Here is a tiny trained network, its code and every weight. The questions are about switching its units off for an input and a class, where a switched-off unit gives its printed mean instead of its output.

import numpy as np


def w(rows, s, z=0):
    codes = np.array(rows[::2]) - 128.0
    scale = np.full(codes.shape[1], s)
    scale[-1] = z or s
    return codes * scale


def norm(h):
    return h / np.sqrt((h * h).mean(-1, keepdims=True) + 1e-5)


def f(y):
    return np.maximum(y, 0)


def log_softmax(a):
    a = a - a.max(-1, keepdims=True)
    return a - np.log(np.exp(a).sum(-1, keepdims=True))


def net(x, mask):
    res = np.array(x, float).reshape(1, 5) / 4 @ E
    u = 0
    for l in range(3):
        y = f(norm(res) @ A[l][:, :-1].T + A[l][:, -1])
        res = res + np.where(mask[u : u + 6], y, B[l][:, -1]) @ B[l][:, :-1]
        u += 6
    return log_softmax(norm(res)[-1] @ U[:, :-1].T + U[:, -1])


A, B = {}, {}
E = w([
[97,123,82,84,80,106,86,109,145],'x0',
[46,91,213,164,114,127,32,145,65],'x1',
[128,103,63,100,157,207,114,97,40],'x2',
[205,78,151,81,141,149,80,179,144],'x3',
[101,1,155,118,112,123,198,75,136],'x4',
],0.0067)
A[0] = w([
[188,147,172,197,230,139,192,120,100,47],'0.n1',
[163,118,181,255,228,121,159,133,85,57],'0.n2',
[137,133,91,132,175,200,140,116,42,2],'0.n3',
[84,177,102,230,127,102,168,57,103,28],'0.n4',
[144,206,108,151,127,122,73,148,143,52],'0.n5',
[83,136,66,46,28,94,61,74,164,8],'0.n6',
],0.0079,0.0064)
B[0] = w([
[104,134,123,1,38,128,134,160,169,230],'0.n1',
[87,119,139,39,23,131,112,186,132,252],'0.n2',
[122,104,25,89,136,87,66,92,81,213],'0.n3',
[33,123,126,153,220,164,144,111,233,228],'0.n4',
[131,146,152,132,196,115,211,179,54,252],'0.n5',
[97,118,150,26,37,168,158,237,148,231],'0.n6',
],0.0088,0.0026)
A[1] = w([
[243,96,165,85,118,164,89,200,115,73],'1.n1',
[121,93,157,75,69,87,154,93,157,100],'1.n2',
[86,105,189,212,120,97,67,179,97,19],'1.n3',
[255,52,147,118,145,117,40,151,161,1],'1.n4',
[204,150,93,118,161,66,186,95,169,37],'1.n5',
[130,65,153,123,146,92,151,27,128,37],'1.n6',
],0.007,0.0034)
B[1] = w([
[1,165,125,137,157,121,179,91,165,255],'1.n1',
[143,146,118,139,158,89,148,143,70,233],'1.n2',
[183,142,126,124,89,172,112,69,130,200],'1.n3',
[35,137,100,169,177,148,132,106,198,193],'1.n4',
[155,135,124,142,50,164,58,60,110,181],'1.n5',
[178,115,107,152,176,138,126,190,94,166],'1.n6',
],0.0093,0.0046)
A[2] = w([
[133,2,138,145,122,93,192,120,125,88],'2.n1',
[133,164,153,110,114,73,170,199,117,71],'2.n2',
[155,223,138,113,195,103,78,168,98,4],'2.n3',
[211,168,85,98,110,158,228,79,186,44],'2.n4',
[84,112,231,182,113,154,53,85,59,46],'2.n5',
[168,157,212,199,96,25,137,138,227,62],'2.n6',
],0.0081,0.0034)
B[2] = w([
[159,246,155,167,150,127,137,216,109,235],'2.n1',
[125,82,132,112,137,82,127,101,91,222],'2.n2',
[167,131,178,191,119,111,189,169,126,203],'2.n3',
[129,115,197,158,90,121,58,114,150,254],'2.n4',
[191,139,111,114,92,102,120,90,199,248],'2.n5',
[128,67,26,84,171,219,110,124,58,223],'2.n6',
],0.013,0.0042)
U = w([
[85,138,158,11,11,153,156,236,155,131],'0',
[209,162,162,170,42,154,51,31,201,158],'1',
[179,220,170,214,178,123,193,213,74,136],'2',
[6,142,122,173,221,163,152,104,243,160],'3',
[166,53,32,93,182,168,103,105,25,148],'4',
[100,114,154,108,142,53,154,91,135,173],'5',
[148,70,164,164,162,77,163,72,139,6],'6',
[146,62,171,164,169,74,168,65,139,2],'7',
],0.013,0.0081)

Each question gives the input, the list of numbers given to net, and the class t.
The units are the neurons (one row each of A and B). Each row of codes is followed by its name. A weight is (code - 128) times the scale printed after its matrix; where a second scale follows, it is the last column's (A, B and U).
mask holds one flag per neuron, layer by layer. A switched-off neuron (its flag False) gives its mean, the last column of its row in B, instead of its output. The means were averaged over made-up inputs and are rounded, as every weight is.
A unit's drop is (log p(t) with every unit on - log p(t) with that unit switched off) / (log p(t) with every unit on - log p(t) with every unit switched off).
The circuit of an input: a set's keep is (log p(t) with only the set's units on - log p(t) with every unit switched off) / (log p(t) with every unit on - log p(t) with every unit switched off). Starting from the 12 units with the biggest drops (on a tie, the unit counted first), units are removed one at a time, each time the one whose removal leaves the highest keep (on an exact tie, the one counted first), for as long as the keep stays at least 0.8.
circuit, biggest first: the units of the circuit, biggest drop first
k most important neurons: the k neurons with the biggest drops, biggest first
top k neurons in layer l: the k neurons of layer l with the biggest drops, biggest first
input [2,-1,6,-7,-2], class 3: circuit, biggest first : [0.n4]
input [1,0,4,7,5], class 3: top 2 neurons in layer 1 : [1.n4, 1.n1]
input [-2,-5,-4,-8,-6], class 3: 3 most important neurons : [0.n4, 2.n1, 1.n2]
input [6,8,-8,1,4], class 1: circuit, biggest first : [2.n5, 1.n3]
input [-3,5,2,3,6], class 2: 2 most important neurons : [2.n1, 1.n5]
input [-7,-7,4,-5,1], class 0: 4 most important neurons : [0.n1, 0.n2, 2.n5, 1.n3]
input [-5,3,2,-5,-4], class 0: 3 most important neurons : [0.n2, 0.n1, 1.n1]
input [-1,-2,3,4,5], class 2: 2 most important neurons : [2.n1, 1.n6]
input [-3,-5,5,8,6], class 3: circuit, biggest first : [1.n4, 1.n1]
input [6,-6,6,5,5], class 0: circuit, biggest first : [2.n5, 2.n6, 2.n4]
input [3,8,7,-3,-4], class 1: 2 most important neurons : [2.n5, 2.n6]
input [2,-8,-1,-6,8], class 1: top 2 neurons in layer 2 : [2.n4, 2.n3]
input [7,3,7,0,-2], class 0: 2 most important neurons : [0.n6, 2.n6]
input [0,-7,2,2,8], class 2: top 3 neurons in layer 1 : [1.n6, 1.n3, 1.n2]
input [8,0,4,-6,0], class 0: circuit, biggest first : [0.n6]
input [-8,-7,4,8,6], class 0: top 2 neurons in layer 0 : [0.n1, 0.n4]
input [1,2,-3,-4,-3], class 3: 4 most important neurons : [0.n4, 2.n1, 1.n2, 1.n6]
input [5,0,2,7,-6], class 3: circuit, biggest first : [1.n1, 1.n4]
input [-7,4,0,5,6], class 0: 2 most important neurons : [0.n2, 0.n1]
input [-6,1,4,-3,7], class 2: 3 most important neurons : [2.n1, 0.n6, 1.n2]
input [-5,-1,1,8,-1], class 3: circuit, biggest first : [1.n1]
